Here is a tiny trained network, its code and every weight. The questions are about switching its units off for an input and a class, where a switched-off unit gives its printed mean instead of its output.

import numpy as np


def w(rows, s, z=0):
    codes = np.array(rows[::2]) - 128.0
    scale = np.full(codes.shape[1], s)
    scale[-1] = z or s
    return codes * scale


def norm(h):
    return h / np.sqrt((h * h).mean(-1, keepdims=True) + 1e-5)


def f(y):
    return y / 2 * (1 + np.tanh(0.7978845608 * (y + 0.044715 * y**3)))


def log_softmax(a):
    a = a - a.max(-1, keepdims=True)
    return a - np.log(np.exp(a).sum(-1, keepdims=True))


def net(x, mask):
    res = np.array(x, float).reshape(1, 6) / 4 @ E
    u = 0
    for l in range(2):
        y = f(norm(res) @ A[l][:, :-1].T + A[l][:, -1])
        res = res + np.where(mask[u : u + 10], y, B[l][:, -1]) @ B[l][:, :-1]
        u += 10
    return log_softmax(norm(res)[-1] @ U[:, :-1].T + U[:, -1])


A, B = {}, {}
E = w([
[186,191,130,100],'x0',
[135,64,73,72],'x1',
[140,71,131,175],'x2',
[190,101,251,87],'x3',
[234,145,23,156],'x4',
[165,79,119,105],'x5',
],0.0019)
A[0] = w([
[183,53,207,103,8],'0.n0',
[160,199,221,114,6],'0.n1',
[160,194,255,120,25],'0.n2',
[121,172,76,217,176],'0.n3',
[122,182,166,126,129],'0.n4',
[109,127,171,136,108],'0.n5',
[70,63,76,123,69],'0.n6',
[82,126,85,93,175],'0.n7',
[81,148,189,186,108],'0.n8',
[158,83,201,227,79],'0.n9',
],0.0054,0.0013)
B[0] = w([
[137,93,204,213,220],'0.n0',
[18,89,105,58,189],'0.n1',
[35,89,91,30,249],'0.n2',
[157,114,255,129,248],'0.n3',
[71,206,121,73,151],'0.n4',
[152,105,123,77,135],'0.n5',
[21,88,100,161,197],'0.n6',
[134,97,173,240,191],'0.n7',
[211,184,136,99,169],'0.n8',
[186,113,197,166,185],'0.n9',
],0.0034,0.0013)
A[1] = w([
[70,120,160,128,92],'1.n0',
[84,120,206,157,125],'1.n1',
[96,123,77,153,106],'1.n2',
[98,81,77,127,198],'1.n3',
[253,153,39,107,5],'1.n4',
[203,142,154,89,166],'1.n5',
[212,88,101,181,131],'1.n6',
[47,58,46,155,78],'1.n7',
[90,79,117,146,149],'1.n8',
[94,216,166,156,41],'1.n9',
],0.0064,0.0017)
B[1] = w([
[148,115,43,101,171],'1.n0',
[208,127,82,100,219],'1.n1',
[105,53,129,135,146],'1.n2',
[106,134,137,218,206],'1.n3',
[168,94,3,88,231],'1.n4',
[105,74,70,241,202],'1.n5',
[112,200,117,27,251],'1.n6',
[81,122,144,195,243],'1.n7',
[122,116,119,171,194],'1.n8',
[129,203,146,161,143],'1.n9',
],0.0042,0.0019)
U = w([
[147,174,152,150,8],'0',
[46,72,101,214,251],'1',
[98,193,123,149,40],'2',
[182,115,2,104,141],'3',
[146,30,178,100,135],'4',
[186,103,167,139,102],'5',
[49,137,150,34,186],'6',
],0.013,0.0021)

Each question gives the input, the list of numbers given to net, and the class t.
The units are the neurons (one row each of A and B). Each row of codes is followed by its name. A weight is (code - 128) times the scale printed after its matrix; where a second scale follows, it is the last column's (A, B and U).
mask holds one flag per neuron, layer by layer. A switched-off neuron (its flag False) gives its mean, the last column of its row in B, instead of its output. The means were averaged over made-up inputs and are rounded, as every weight is.
A unit's drop is (log p(t) with every unit on - log p(t) with that unit switched off) / (log p(t) with every unit on - log p(t) with every unit switched off).
The circuit of an input: a set's keep is (log p(t) with only the set's units on - log p(t) with every unit switched off) / (log p(t) with every unit on - log p(t) with every unit switched off). Starting from the 12 units with the biggest drops (on a tie, the unit counted first), units are removed one at a time, each time the one whose removal leaves the highest keep (on an exact tie, the one counted first), for as long as the keep stays at least 0.8.
circuit, biggest first: the units of the circuit, biggest drop first
top k neurons: the k neurons with the biggest drops, biggest first
top k neurons in layer l: the k neurons of layer l with the biggest drops, biggest first
drop when u is switched off: that unit's drop, to one decimal
input [7,-2,-4,8,8,-3], class 3: circuit, biggest first -> (1.n5, 1.n4)
input [1,-7,0,5,4,-2], class 6: circuit, biggest first -> (0.n2)
input [8,-1,0,3,0,3], class 6: top 2 neurons -> (0.n1, 0.n2)
input [3,2,-8,-7,-7,6], class 1: circuit, biggest first -> (0.n7, 1.n6)
input [0,0,5,-6,1,-8], class 0: top 2 neurons -> (0.n3, 0.n2)
input [6,-2,6,-6,-2,4], class 0: top 2 neurons -> (0.n3, 1.n4)
input [-8,-8,2,-1,2,-3], class 5: top 2 neurons in layer 0 -> (0.n3, 0.n9)
input [2,7,-8,-3,0,-3], class 1: top 2 neurons in layer 0 -> (0.n8, 0.n7)
input [2,5,-5,-4,-3,-5], class 1: top 2 neurons -> (1.n6, 0.n7)
input [-2,-8,5,-8,2,7], class 0: top 3 neurons in layer 0 -> (0.n3, 0.n2, 0.n1)
input [-8,3,4,5,-3,-6], class 5: top 3 neurons in layer 0 -> (0.n9, 0.n8, 0.n1)
input [2,-8,-5,-6,3,5], class 0: top 3 neurons -> (0.n3, 1.n9, 1.n0)
input [1,0,-7,-3,-4,8], class 1: top 2 neurons in layer 0 -> (0.n3, 0.n7)
input [0,-3,4,-4,-5,0], class 0: top 3 neurons in layer 0 -> (0.n8, 0.n2, 0.n1)
input [-3,-6,4,3,-4,-8], class 6: top 4 neurons in layer 0 -> (0.n2, 0.n1, 0.n4, 0.n7)
input [1,-7,1,7,2,-8], class 6: drop when 0.n2 is switched off -> 0.6
input [7,-2,-2,5,-2,-2], class 6: drop when 0.n2 is switched off -> 0.1
input [5,-4,2,-6,-1,1], class 0: drop when 0.n3 is switched off -> 0.3
